Look-ups in named tables: a row name and a column name give one cell, copied from the table.

Table getodu
      bovu  leluda  zes  nugata  romebu  sutak  vepu  rima
pog    407     226  733     352     733    469   655   400
kibu   445     686  658     702     658    802   640   511
zuk    441     652  726     775     726    452   991   375

What is the leluda of zuk in getodu? 652
What is the leluda of pog in getodu? 226
What is the zes of pog in getodu? 733
What is the bovu of kibu in getodu? 445
What is the vepu of zuk in getodu? 991
What is the sutak of kibu in getodu? 802
What is the vepu of pog in getodu? 655
What is the leluda of kibu in getodu? 686
What is the vepu of kibu in getodu? 640
What is the rima of pog in getodu? 400
What is the sutak of zuk in getodu? 452
What is the nugata of zuk in getodu? 775
What is the rima of zuk in getodu? 375
Row with the largest bovu: kibu

veb:
	gudevo	vime	ruga	mufur	gugud	dogibuv	repira	gal	dob	mapu
nububet	26	25	20	22	-8	-3	41	19	-7	36
rimif	27	24	5	27	41	13	5	-65	37	-1
sidilat	53	98	2	14	-8	-7	6	51	14	34
kuzub	-28	-17	16	5	-2	-11	-19	44	-14	29
mupule	35	-10	15	9	7	38	37	-13	-72	0
muro	11	-6	1	4	17	40	11	28	-41	-10
podono	20	-6	5	0	21	5	16	-15	5	15
vot	14	9	16	25	29	16	62	14	31	41

dob of vot is 31
mapu of podono is 15
dogibuv of nububet is -3
gugud of vot is 29
mufur of podono is 0
mapu of nububet is 36
gugud of mupule is 7
mapu of kuzub is 29
repira of nububet is 41
vime of podono is -6
mapu of rimif is -1
gudevo of muro is 11
mufur of vot is 25
dob of nububet is -7
gudevo of mupule is 35
gudevo of kuzub is -28
ruga of rimif is 5
vime of nububet is 25
Which row has the largest dogibuv? muro

duz:
columns: melesi, fogaten, nivakik, rup, tizaza
magivo: [62, 119, 92, 181, 144]
ladoso: [93, 115, 134, 88, 76]
veruf: [117, 82, 176, 160, 47]
mifar: [87, 96, 182, 126, 31]
sanen: [96, 89, 138, 205, 123]
sel: [151, 87, 132, 107, 130]
gefel: [79, 114, 132, 95, 24]
legikin: [105, 128, 87, 74, 108]
burog: [131, 91, 189, 55, 39]
pivisu: [96, 112, 115, 147, 90]
pami: [134, 113, 172, 124, 70]
zek: [156, 5, 172, 117, 50]
sadugo: [73, 90, 118, 116, 103]
baga: [159, 146, 86, 72, 156]

fogaten of veruf = 82
fogaten of sadugo = 90
tizaza of baga = 156
rup of sadugo = 116
fogaten of zek = 5
tizaza of ladoso = 76
melesi of zek = 156
rup of magivo = 181
rup of mifar = 126
rup of burog = 55
nivakik of sanen = 138
rup of gefel = 95
melesi of burog = 131

kozimag:
|  | vog | pazi | kap | ruk | sipof | vate | gon | bofebat | nimupi | zatu |
|---|---|---|---|---|---|---|---|---|---|---|
| mub | 193 | 159 | 152 | 102 | 63 | 80 | 165 | 109 | 132 | 180 |
| tokami | 157 | 135 | 153 | 133 | 70 | 77 | 97 | 72 | 151 | 212 |
| tir | 199 | 180 | 195 | 101 | 187 | 63 | 179 | 103 | 86 | 155 |

What is the vate of mub in kozimag? 80
What is the vog of mub in kozimag? 193
What is the gon of tir in kozimag? 179
What is the kap of tir in kozimag? 195
What is the zatu of tokami in kozimag? 212
What is the vate of tokami in kozimag? 77

Table panil
cols = romatu, lar, doludi, gidul, fozok
fom: [33, 85, 101, 141, 107]
limutob: [121, 82, 84, 53, 44]
sikerul: [64, 126, 105, 238, 56]
digiv: [153, 79, 81, 36, 124]
dob: [218, 213, 133, 180, 134]
fupo: [208, 212, 136, 55, 134]

digiv, doludi -> 81
fupo, lar -> 212
limutob, doludi -> 84
digiv, gidul -> 36
dob, fozok -> 134
digiv, romatu -> 153
fupo, fozok -> 134
fupo, gidul -> 55
limutob, lar -> 82
sikerul, lar -> 126
sikerul, doludi -> 105
fupo, romatu -> 208
sikerul, romatu -> 64
fom, doludi -> 101
digiv, fozok -> 124
limutob, fozok -> 44

ralanuf:
,vunupep,vot,kubomo,gup,foneris,gosasa,soz,ras,kuf
vop,13,52,3,-34,18,-28,39,53,-33
tokera,-17,53,-32,75,-38,33,-5,8,84
mit,-37,51,32,11,11,47,57,-28,11
gabarep,-19,53,16,67,-57,21,57,11,21
rokeli,7,40,-32,25,-30,64,59,34,-13
fel,23,-7,2,51,-62,48,64,-16,25
bafa,-36,31,2,60,43,26,-15,-3,-25
bisel,-24,38,46,47,17,43,31,23,-9
runep,6,60,-36,1,-42,-18,46,23,-14
dema,-17,53,32,26,12,38,41,-4,3
tul,-13,41,-13,40,-9,58,-15,29,32
vob,-46,34,49,-1,36,33,-23,-27,-41
boduves,-57,74,20,56,34,-15,-13,-12,-12

bisel, ras => 23
rokeli, kubomo => -32
mit, kubomo => 32
boduves, kuf => -12
vob, vunupep => -46
fel, kubomo => 2
mit, soz => 57
vop, foneris => 18
dema, soz => 41
gabarep, gup => 67
vop, gosasa => -28
bisel, kubomo => 46
mit, foneris => 11
runep, gosasa => -18
boduves, foneris => 34
gabarep, kuf => 21
fel, gosasa => 48
rokeli, kuf => -13
mit, vot => 51

